Below is a small trained network, with its code and all its weights. Each question gives an input and a class and asks what happens when units are switched off, that is, made to give their printed mean instead of their output.

import numpy as np


def w(rows, s, z=0):
    codes = np.array(rows[::2]) - 128.0
    scale = np.full(codes.shape[1], s)
    scale[-1] = z or s
    return codes * scale


def f(y):
    return y / 2 * (1 + np.tanh(0.7978845608 * (y + 0.044715 * y**3)))


def log_softmax(a):
    a = a - a.max(-1, keepdims=True)
    return a - np.log(np.exp(a).sum(-1, keepdims=True))


def net(x, mask):
    res = np.array(x, float).reshape(1, 8) / 4 @ E
    y = f(res @ A[0][:, :-1].T + A[0][:, -1])
    res = res + np.where(mask, y, B[0][:, -1]) @ B[0][:, :-1]
    return log_softmax(res[-1] @ U[:, :-1].T + U[:, -1])


A, B = {}, {}
E = w([
[143,164,49,116,69,190,90,43,88],'x0',
[52,117,51,129,54,133,159,163,172],'x1',
[70,152,100,145,125,142,165,46,203],'x2',
[131,122,130,100,221,96,137,89,185],'x3',
[73,90,134,142,100,65,131,119,137],'x4',
[165,150,152,147,131,104,221,208,184],'x5',
[145,144,104,130,133,138,134,143,113],'x6',
[85,209,124,3,90,36,186,95,128],'x7',
],0.008)
A[0] = w([
[146,89,206,171,254,4,128,110,165,202],'N1',
[151,231,97,72,50,164,88,140,27,100],'N2',
[56,78,129,93,147,113,7,88,137,100],'N3',
[72,158,131,155,122,83,199,168,194,78],'N4',
[187,29,117,140,189,142,79,170,76,254],'N5',
[130,165,120,148,147,215,92,55,125,198],'N6',
[108,139,108,93,116,139,213,172,194,73],'N7',
[197,167,98,126,201,133,87,127,123,229],'N8',
[77,152,73,45,164,69,146,151,176,195],'N9',
[139,61,38,182,116,219,97,184,144,242],'N10',
[121,156,99,31,34,134,134,131,79,192],'N11',
],0.007,0.0036)
B[0] = w([
[95,231,159,90,219,43,85,157,79,254],'N1',
[250,192,219,26,103,117,2,191,138,227],'N2',
[135,97,234,205,184,217,118,102,86,188],'N3',
[151,164,81,127,123,124,198,138,195,189],'N4',
[60,120,52,126,192,37,110,181,116,240],'N5',
[115,88,229,175,233,195,174,139,69,219],'N6',
[126,94,68,170,163,168,200,132,238,174],'N7',
[98,95,157,144,199,188,95,52,56,205],'N8',
[14,137,91,105,126,66,131,110,126,219],'N9',
[33,137,148,133,168,85,97,64,117,245],'N10',
[109,195,83,30,164,100,99,138,110,224],'N11',
],0.0079)
U = w([
[79,72,154,192,172,185,148,65,110,59],'0',
[240,141,187,91,76,175,103,143,81,9],'1',
[105,139,99,69,116,71,168,140,255,118],'2',
[78,143,155,90,151,21,66,127,62,253],'3',
],0.0087,0.0027)

Each question gives the input, the list of numbers given to net, and the class t.
The units are the neurons (one row each of A and B). Each row of codes is followed by its name. A weight is (code - 128) times the scale printed after its matrix; where a second scale follows, it is the last column's (A, B and U).
mask holds one flag per neuron, in row order. A switched-off neuron (its flag False) gives its mean, the last column of its row in B, instead of its output. The means were averaged over made-up inputs and are rounded, as every weight is.
A unit's drop is (log p(t) with every unit on - log p(t) with that unit switched off) / (log p(t) with every unit on - log p(t) with every unit switched off).
The circuit of an input: a set's keep is (log p(t) with only the set's units on - log p(t) with every unit switched off) / (log p(t) with every unit on - log p(t) with every unit switched off). Starting from all 11 units, units are removed one at a time, each time the one whose removal leaves the highest keep (on an exact tie, the one counted first), for as long as the keep stays at least 0.8.
circuit, biggest first: the units of the circuit, biggest drop first
most important unit: the unit with the biggest drop
top k neurons: the k neurons with the biggest drops, biggest first
drop when u is switched off: that unit's drop, to one decimal
input [6,-2,-3,-1,4,-3,4,-7], class 0: circuit, biggest first	[N1]
input [1,1,5,-5,-5,-1,-8,0], class 1: circuit, biggest first	[N5 N9]
input [6,0,1,-5,-4,-8,-2,-2], class 1: top 3 neurons	[N2 N1 N9]
input [2,1,1,2,6,0,-2,-3], class 0: circuit, biggest first	[N2 N11]
input [8,5,-3,-1,-5,4,-1,2], class 1: circuit, biggest first	[N2 N5]
input [-1,7,-6,-7,-3,-7,0,3], class 1: top 2 neurons	[N2 N1]
input [-1,2,6,2,-2,-1,6,0], class 2: top 2 neurons	[N3 N8]
input [0,-7,2,4,-5,-4,-4,-3], class 0: top 2 neurons	[N6 N2]
input [5,7,-3,3,7,-2,7,-8], class 0: top 3 neurons	[N1 N2 N11]
input [6,6,-1,-5,-3,0,0,3], class 1: top 4 neurons	[N2 N5 N1 N9]
input [5,-1,5,-5,2,2,-6,2], class 1: drop when N5 is switched off	0.3
input [-1,6,5,3,6,3,6,-6], class 2: drop when N6 is switched off	0.2
input [6,-2,0,0,6,8,-4,-4], class 0: drop when N9 is switched off	0.2
input [7,-7,-3,5,8,-5,-7,-3], class 0: most important unit	N3
